In the rows, 128 means zero.
118 108 150 106 131 118 129 97 139 83 74 108 133 129 118 144 185 110 72 93 100 109 102 142 175 142 108 122 112 160 133 102 152 104 152 166 123 128 114 110 147 105 94 151 105 125 147 113 | pabo
123 131 170 144 112 142 170 147 151 92 128 117 153 107 111 141 153 136 110 146 73 127 172 116 122 128 146 136 85 139 146 100 129 150 179 174 99 132 133 126 167 105 107 143 104 118 157 113 | pabo
125 121 133 151 118 156 116 132 149 133 159 106 164 157 110 129 132 101 119 124 83 130 167 83 96 131 166 160 122 136 106 119 96 99 126 94 148 130 101 123 149 114 118 130 89 137 119 132 | debed
144 142 177 68 133 115 85 138 125 144 107 171 103 150 114 124 128 167 120 192 119 141 135 134 110 116 128 127 157 91 156 103 138 119 91 114 76 119 158 126 123 128 166 131 134 119 132 135 | Zot
122 97 107 109 107 87 131 71 136 111 113 130 166 136 133 161 102 84 89 118 101 128 89 109 128 136 110 102 141 161 127 110 149 118 155 145 98 145 115 110 155 173 104 160 98 141 161 89 | novip
155 135 156 148 148 114 137 132 89 120 115 150 149 132 145 108 105 101 139 148 89 139 124 126 86 138 107 124 159 121 139 127 146 113 163 133 157 125 103 153 99 150 112 162 159 124 114 121 | gem
146 141 153 149 126 123 130 114 108 114 136 93 149 135 104 134 111 112 102 140 96 134 171 90 126 146 133 137 122 145 126 133 149 143 157 120 131 129 140 124 159 133 113 117 102 110 121 131 | pabo
147 138 143 142 109 142 157 163 123 140 138 123 138 131 124 127 122 132 150 176 120 146 144 122 98 129 148 111 148 135 132 104 118 121 128 120 135 120 115 158 121 137 129 119 125 101 130 130 | vumok
96 131 138 110 98 98 132 127 133 124 117 139 116 147 154 128 145 87 111 127 126 97 106 103 98 113 113 134 113 167 141 115 173 137 119 125 85 153 98 131 131 104 93 110 106 164 148 162 | pabo
131 130 133 132 147 116 151 128 96 86 100 157 147 141 143 114 109 110 138 131 98 133 124 139 156 142 84 126 114 168 130 100 143 143 162 181 101 124 96 131 102 156 94 145 137 148 95 116 | Zavu
143 104 154 132 125 133 139 110 142 101 134 111 172 128 130 154 144 69 114 132 74 130 146 120 109 91 155 156 107 162 107 115 146 90 139 135 135 121 118 115 164 105 67 152 81 117 158 125 | gem
136 126 144 146 97 163 139 108 145 119 147 86 145 119 135 169 134 100 128 142 92 135 162 122 124 120 185 144 114 129 128 108 150 139 157 131 122 148 141 144 151 127 77 130 90 107 144 158 | gem
148 122 132 138 111 131 96 112 132 116 129 100 156 156 111 153 132 101 78 111 88 129 158 110 99 125 166 120 130 145 131 112 137 105 161 127 143 146 134 118 175 113 94 130 92 111 121 127 | gem
112 143 127 117 78 89 132 78 135 102 90 115 151 178 169 152 148 117 70 130 117 114 112 105 103 128 149 143 151 150 155 145 174 101 153 125 54 113 132 134 155 89 107 135 71 135 135 113 | dilar
155 104 114 137 134 201 133 147 123 175 111 104 123 121 105 139 178 106 142 106 149 97 51 144 112 98 120 126 116 104 128 152 73 131 67 119 149 132 78 118 111 146 127 98 92 108 125 201 | ronuz
144 119 151 103 140 133 71 159 110 139 112 149 125 128 97 125 136 110 157 160 89 120 107 122 124 101 118 133 129 91 139 128 96 113 44 119 123 136 107 77 128 104 158 149 147 125 142 111 | gem
141 159 128 126 130 120 127 143 78 127 118 129 130 165 135 111 125 144 120 127 147 130 129 153 97 136 113 120 153 119 138 133 159 122 134 129 138 120 128 146 100 112 126 94 133 145 95 156 | Zavu
92 111 115 142 119 101 137 121 163 109 157 132 147 138 138 152 103 77 109 143 82 137 166 107 107 105 152 154 85 177 109 85 159 113 135 128 123 168 163 138 133 110 93 133 91 157 158 139 | debed
101 140 134 100 128 95 102 98 121 108 129 141 160 159 123 138 136 107 65 105 120 127 137 149 124 139 111 119 120 144 150 111 172 101 138 168 111 121 117 114 153 117 115 140 109 140 148 92 | vumok
123 113 123 157 91 177 130 171 133 149 127 132 126 117 145 127 175 122 134 87 141 106 94 141 82 116 151 104 131 141 132 115 121 135 120 120 146 179 78 146 121 134 126 133 98 154 159 177 | Zavu
158 156 142 88 139 134 97 131 135 147 136 117 112 98 98 114 137 156 126 152 126 138 115 132 129 133 113 110 172 98 158 115 147 158 115 105 77 150 147 131 102 158 156 134 134 132 130 150 | Zavu
121 123 134 130 158 103 126 134 129 111 102 158 122 144 153 127 121 107 120 133 125 114 125 135 157 109 124 148 143 152 115 142 127 116 131 157 85 93 77 127 111 115 111 116 103 119 105 124 | Gugu
102 123 89 128 133 95 128 135 91 103 124 148 146 148 153 129 113 112 111 126 89 117 115 111 103 101 93 101 124 154 134 112 145 109 120 161 129 134 149 131 113 146 109 146 126 150 138 134 | Zavu
141 111 131 141 175 141 125 135 79 122 101 143 121 127 139 118 146 110 108 136 111 124 95 136 133 126 105 130 150 167 121 125 148 123 127 159 131 106 76 150 72 123 107 120 128 148 150 151 | pabo
140 128 144 118 141 134 79 141 95 163 107 165 103 119 96 106 109 158 145 139 107 115 124 106 137 131 107 117 142 100 145 132 116 119 62 102 128 126 117 112 96 105 165 125 168 128 136 100 | dilar
160 128 141 125 120 127 132 160 153 140 80 147 126 119 109 127 162 121 158 114 145 102 85 120 102 144 99 114 142 142 143 139 100 149 127 133 149 134 109 130 146 80 116 88 85 79 105 134 | pabo
126 119 140 164 90 111 164 107 157 93 147 95 163 101 154 144 142 109 95 137 73 130 169 86 123 103 163 164 102 145 124 110 127 129 167 118 151 135 121 124 152 132 99 158 105 134 149 123 | Zot
92 129 168 138 109 103 125 107 141 120 100 149 143 146 126 131 150 115 72 115 112 122 153 142 140 162 148 128 136 141 160 126 168 93 169 162 79 122 110 121 153 98 130 161 112 129 152 75 | vumok
169 123 103 145 121 122 123 179 143 125 125 155 123 161 172 130 138 129 84 90 129 123 73 161 108 129 130 119 109 150 141 115 125 120 125 106 178 145 77 121 145 116 121 96 75 106 114 165 | tefo
115 122 102 178 166 142 134 152 94 102 144 124 151 150 131 118 137 144 108 92 126 105 119 142 155 124 105 130 77 139 102 125 102 132 146 147 169 122 107 113 107 137 126 100 147 148 102 157 | debed
93 113 141 139 135 108 95 107 115 140 132 141 140 147 130 123 130 103 85 102 125 129 87 128 132 164 133 125 131 123 134 134 146 89 121 158 103 129 100 124 121 150 149 146 113 153 145 113 | debed
122 133 98 149 100 87 134 134 135 99 131 144 157 151 159 156 113 91 119 129 82 140 146 101 120 118 110 130 117 173 128 98 125 100 119 121 164 130 141 126 144 105 94 132 92 103 149 109 | vumok
167 127 125 103 185 136 97 141 124 159 157 144 114 100 89 120 144 108 140 123 99 135 138 144 160 123 152 128 153 88 127 137 132 76 71 100 180 122 118 113 81 88 167 133 134 120 128 95 | gem
150 122 158 134 124 135 126 139 130 135 105 145 160 138 110 141 148 119 112 118 65 136 152 118 126 107 131 153 122 141 131 113 119 89 126 115 116 118 160 120 111 83 103 129 117 115 173 147 | Gugu
166 127 90 77 150 130 91 116 123 156 128 134 116 109 108 129 117 123 132 154 131 128 98 145 140 115 130 134 193 119 126 119 129 113 69 96 147 110 106 136 92 124 131 121 106 118 132 123 | novip
86 145 126 125 87 102 108 103 141 127 121 202 125 141 175 120 109 89 114 115 106 108 131 104 88 134 108 138 111 160 154 135 166 121 136 138 92 153 117 134 131 118 118 123 94 156 132 124 | debed
121 121 132 117 138 146 112 163 125 157 101 122 128 127 111 151 194 114 116 60 134 125 89 167 97 129 126 121 124 101 118 169 115 83 89 122 150 132 123 127 111 81 142 101 119 117 174 167 | Gugu
145 153 97 163 121 119 143 167 91 115 110 168 118 133 156 107 140 124 104 107 125 113 120 132 111 111 107 110 104 151 155 147 128 120 119 137 173 128 84 140 88 120 152 99 121 131 91 118 | dilar
104 126 133 144 115 115 145 121 76 104 108 144 125 147 167 126 125 115 120 152 114 124 127 131 93 131 113 122 142 145 130 134 156 120 134 172 120 126 97 154 116 99 101 124 127 152 151 117 | pabo
136 131 127 104 94 169 123 133 139 130 91 113 137 134 132 143 164 119 143 144 166 96 97 153 80 87 116 121 160 136 133 129 146 174 141 131 112 155 105 137 144 129 112 99 97 138 132 196 | novip
112 118 146 123 147 88 127 87 140 105 75 131 142 145 125 120 146 105 38 124 103 125 100 140 157 166 121 159 135 140 149 126 163 126 176 159 97 110 108 113 135 144 111 167 115 124 121 117 | pabo
123 117 137 150 172 134 132 147 82 113 100 129 140 175 132 103 133 138 99 139 125 129 94 155 122 160 80 118 128 128 124 139 123 122 145 162 136 68 77 133 127 169 95 133 150 102 77 138 | tefo
119 117 148 132 129 68 154 143 104 113 93 172 170 178 126 130 106 86 114 123 81 135 116 129 105 140 80 133 120 129 141 111 149 97 145 155 139 116 115 107 123 124 129 151 161 155 151 108 | novip
151 149 128 95 135 103 114 132 147 130 113 167 132 125 103 144 107 119 130 146 92 141 153 136 130 109 112 153 152 107 155 114 145 132 121 130 125 146 153 111 104 77 153 116 116 141 154 107 | novip
120 138 147 121 130 103 135 133 155 105 103 143 152 114 117 126 136 97 119 119 120 108 130 128 123 117 128 119 113 126 150 144 167 136 171 176 132 146 131 92 162 128 153 139 114 130 107 90 | gem
125 115 178 104 135 143 74 146 94 158 120 178 133 142 104 105 131 156 141 154 113 141 143 151 106 121 129 113 164 64 127 114 102 77 83 134 137 118 134 124 106 77 160 146 163 122 152 106 | Gugu
129 99 139 160 115 134 165 156 157 101 112 114 160 134 130 159 161 124 113 93 82 135 150 149 174 131 152 154 101 147 128 102 114 110 149 173 107 129 116 113 149 93 77 133 105 113 169 123 | Gugu
131 145 119 126 85 99 132 106 138 96 108 130 172 152 135 141 126 98 93 137 74 139 147 112 113 108 139 141 136 170 131 89 166 104 128 156 135 125 129 140 163 98 99 148 103 132 153 98 | dilar
120 115 122 119 134 162 119 106 133 110 127 87 142 156 95 158 162 100 82 85 88 118 181 97 147 104 138 158 105 156 129 139 149 76 84 137 148 101 102 96 140 97 97 118 73 153 149 94 | dilar
133 138 185 105 200 127 82 161 65 137 104 154 92 103 86 120 113 162 131 157 88 120 123 129 133 133 75 120 121 112 143 139 133 125 78 129 84 112 144 119 92 120 142 130 154 113 169 129 | pabo
98 93 120 138 111 84 109 109 148 118 117 178 138 175 173 120 157 91 90 94 109 120 136 107 125 138 135 138 147 160 121 90 153 81 156 128 174 126 100 135 129 80 100 151 122 160 125 122 | Zot
115 136 154 92 107 174 65 96 81 150 128 142 130 140 151 122 115 132 124 178 98 125 114 145 76 105 123 130 153 102 128 119 155 130 76 106 105 153 105 139 128 121 102 140 130 148 170 165 | tefo
124 136 150 115 123 128 113 134 115 138 141 176 121 97 108 126 63 135 180 178 107 111 161 102 147 104 135 133 123 123 128 107 116 145 94 135 99 123 96 109 121 112 137 119 119 139 133 74 | novip
107 101 124 127 119 68 89 113 121 133 109 182 146 174 173 133 132 65 93 115 99 118 105 106 105 150 135 157 135 169 139 134 150 96 101 126 104 115 67 117 143 101 101 147 85 148 133 114 | Zot
132 138 130 166 119 117 147 154 80 114 120 161 136 154 158 123 91 120 156 138 107 135 107 138 126 103 79 127 103 134 106 108 119 124 120 153 133 141 126 126 138 128 111 112 150 127 140 162 | ronuz
157 148 135 122 161 135 71 120 95 156 109 141 134 121 94 131 122 123 116 133 95 117 135 141 131 130 150 139 158 96 132 148 125 96 85 111 173 104 117 112 113 88 130 112 120 93 113 109 | gem
142 133 135 146 141 120 158 141 71 113 119 133 132 149 138 128 143 149 104 127 148 115 86 157 126 133 98 100 106 134 137 139 136 141 144 150 99 124 135 139 122 149 130 114 126 112 134 159 | pabo
127 106 128 132 144 143 134 128 133 127 139 111 138 129 119 135 112 100 128 124 110 120 153 109 168 112 148 127 130 154 97 108 128 99 116 124 174 131 84 115 132 141 116 123 111 120 126 111 | vumok
125 104 145 116 165 118 83 126 94 130 128 139 132 143 113 122 111 124 111 143 76 111 173 115 110 75 124 165 135 123 104 123 124 91 70 93 165 138 122 108 128 97 114 153 142 150 161 130 | Zot
101 116 117 135 114 83 101 102 147 142 102 179 140 175 152 133 143 93 48 110 86 118 93 115 105 138 141 121 140 143 152 110 142 72 134 114 126 131 106 119 110 74 124 145 91 145 138 101 | tefo
123 138 119 158 145 111 105 154 65 111 130 155 161 188 144 114 120 104 109 128 127 138 101 150 84 120 97 137 98 152 112 141 116 106 118 129 114 147 129 132 116 134 137 122 118 145 116 165 | debed
112 135 163 109 148 122 78 115 109 144 111 190 130 137 97 100 118 133 94 154 88 102 147 121 132 105 99 113 117 130 149 107 149 94 89 121 127 118 132 97 114 105 133 145 129 135 127 87 | tefo
144 136 135 123 123 143 110 118 113 152 130 141 80 105 131 153 101 106 148 141 122 131 108 139 129 99 115 113 118 107 114 120 133 121 59 100 146 151 136 136 113 137 153 116 117 116 162 165 | ronuz
138 123 130 133 144 135 157 157 104 115 144 112 134 147 127 122 143 137 149 139 143 113 134 120 132 105 101 127 114 141 134 116 135 165 124 147 116 124 108 132 114 171 119 118 151 156 113 163 | Zot
105 126 137 108 144 101 116 139 103 110 122 130 127 110 103 123 125 143 109 154 100 115 110 124 122 108 89 108 112 110 148 117 133 148 97 154 91 165 141 98 129 139 156 162 159 156 177 103 | pabo
135 131 129 117 187 137 96 186 98 165 144 116 98 114 90 116 134 119 166 139 111 128 146 116 120 132 152 130 167 115 119 144 117 78 45 72 143 126 95 135 60 79 152 121 110 149 117 110 | Zavu
150 109 128 126 141 152 123 103 83 133 149 131 130 140 150 112 133 124 133 124 144 127 149 124 131 130 113 152 133 130 135 157 142 135 132 130 137 116 111 136 107 138 96 106 112 135 97 151 | Zot
136 133 113 142 129 129 126 110 76 111 98 116 154 157 142 129 139 140 94 128 112 121 98 142 117 121 115 138 131 125 132 139 125 124 127 133 118 115 113 140 108 119 113 136 140 129 129 141 | dilar
120 148 138 110 139 114 99 151 126 171 122 157 99 124 112 123 100 104 139 157 93 117 113 114 120 92 108 160 133 109 135 122 139 114 36 113 101 129 106 107 114 114 133 107 131 142 160 155 | ronuz
129 130 133 105 105 148 117 130 138 146 129 118 118 129 117 145 144 156 151 128 133 114 120 122 132 104 126 127 147 111 127 106 101 120 74 99 93 131 123 127 105 102 106 113 125 135 163 135 | Gugu
130 154 118 157 116 122 144 129 109 116 112 171 139 151 155 110 137 132 97 137 101 128 135 149 106 127 92 134 127 140 156 126 149 129 145 161 147 89 114 148 114 100 93 114 130 117 116 132 | tefo
126 152 122 145 102 155 133 108 137 136 166 87 146 138 103 120 166 123 61 111 107 145 183 124 118 129 205 143 147 127 126 114 146 89 158 108 132 116 123 153 122 117 131 141 95 150 122 133 | Zavu
93 125 112 143 90 86 124 101 157 107 89 154 147 142 169 129 130 89 75 110 102 101 127 125 141 141 122 152 146 152 172 135 155 130 149 169 109 144 66 101 160 121 99 151 95 130 131 87 | vumok
136 160 146 109 151 77 104 118 135 141 93 141 123 135 95 142 132 133 98 152 97 123 132 112 110 150 119 143 161 101 158 155 135 124 114 96 92 119 164 117 119 60 154 118 105 104 139 103 | pabo
171 159 128 147 131 95 168 139 77 110 152 158 115 169 165 106 91 124 107 133 133 149 138 130 89 134 110 140 128 155 132 135 156 130 160 116 124 123 101 164 96 116 126 94 124 149 115 141 | pabo
153 124 150 142 115 127 138 146 152 113 138 145 140 125 129 125 126 110 137 117 70 147 164 98 131 138 134 138 123 142 141 93 144 106 169 139 156 123 138 124 139 109 102 142 132 120 134 110 | gem
103 134 135 131 87 116 129 137 116 92 113 155 154 189 148 135 147 137 93 120 103 124 127 121 99 132 130 113 96 149 156 100 130 115 151 144 54 154 116 127 151 105 127 162 114 162 138 98 | dilar
157 142 141 140 125 99 135 136 98 107 75 137 149 161 135 128 151 128 107 148 130 113 108 148 117 107 85 139 150 150 157 131 146 156 118 169 111 107 102 125 132 146 115 119 132 128 123 151 | Zot
127 123 153 133 123 118 119 159 93 154 101 150 119 118 112 117 128 121 129 158 104 129 118 148 113 106 138 123 139 97 132 149 89 85 55 121 102 140 99 122 98 120 157 146 145 116 152 104 | Gugu
130 86 111 119 125 168 113 138 107 134 81 122 153 129 111 130 180 127 129 127 153 81 87 170 106 112 117 100 154 139 134 136 119 139 127 154 129 143 89 116 138 107 102 124 111 131 126 145 | novip
147 92 113 129 157 134 101 161 135 125 125 137 128 115 144 172 142 89 131 88 128 117 81 146 128 133 126 110 120 179 129 116 104 109 75 132 150 146 43 121 120 97 101 117 42 113 164 103 | vumok
123 112 127 135 141 135 115 146 127 112 126 105 149 145 105 155 149 123 86 122 69 135 141 103 118 114 155 124 114 150 128 108 128 89 113 136 113 113 132 129 139 112 132 161 106 132 171 112 | dilar
141 107 110 128 104 175 92 141 105 151 134 107 129 166 132 147 143 110 121 109 122 107 91 137 101 106 134 118 130 140 128 105 116 131 80 130 101 168 75 124 158 121 92 108 93 149 155 192 | ronuz
123 115 134 157 85 152 127 110 120 141 149 90 131 154 141 144 114 82 117 117 100 141 151 106 107 106 153 169 128 154 107 88 155 93 109 102 144 161 112 142 136 100 61 120 94 170 174 175 | ronuz
124 105 137 146 104 145 131 130 134 103 159 111 168 134 108 132 143 116 88 119 85 139 190 121 122 109 147 147 102 134 126 101 116 104 170 142 138 140 119 105 161 98 89 138 101 141 144 109 | novip
155 103 142 144 123 102 122 120 151 112 136 102 132 143 125 145 150 112 92 109 97 146 172 96 131 138 155 145 147 152 112 116 143 86 141 105 172 103 126 124 159 87 116 132 105 123 143 112 | Zot
113 138 133 146 163 133 138 161 99 104 130 139 148 163 133 112 134 125 138 148 131 128 113 133 104 112 79 147 102 146 122 130 117 138 136 158 92 115 121 137 96 145 114 107 131 150 105 169 | debed
142 91 119 155 140 120 141 123 144 133 127 118 121 143 137 160 137 121 87 114 114 143 141 143 134 148 152 137 155 157 121 128 145 95 130 125 131 105 92 129 125 83 99 111 108 124 183 108 | vumok
119 145 117 155 106 98 158 128 78 110 97 181 157 149 151 108 124 124 132 130 92 112 141 133 91 123 92 112 139 146 147 135 145 106 135 165 135 114 132 139 114 98 116 145 147 144 129 98 | Zavu
157 140 136 102 149 121 71 85 100 156 121 157 121 149 136 144 93 90 107 130 76 143 110 133 140 119 118 159 176 128 127 109 152 74 61 102 108 138 101 128 103 99 103 130 83 141 174 133 | ronuz
154 148 147 84 144 114 97 137 97 123 104 148 128 157 107 151 110 120 157 146 115 113 109 131 131 89 94 138 130 158 128 108 151 115 14 115 90 116 98 115 122 92 123 122 108 151 170 104 | dilar
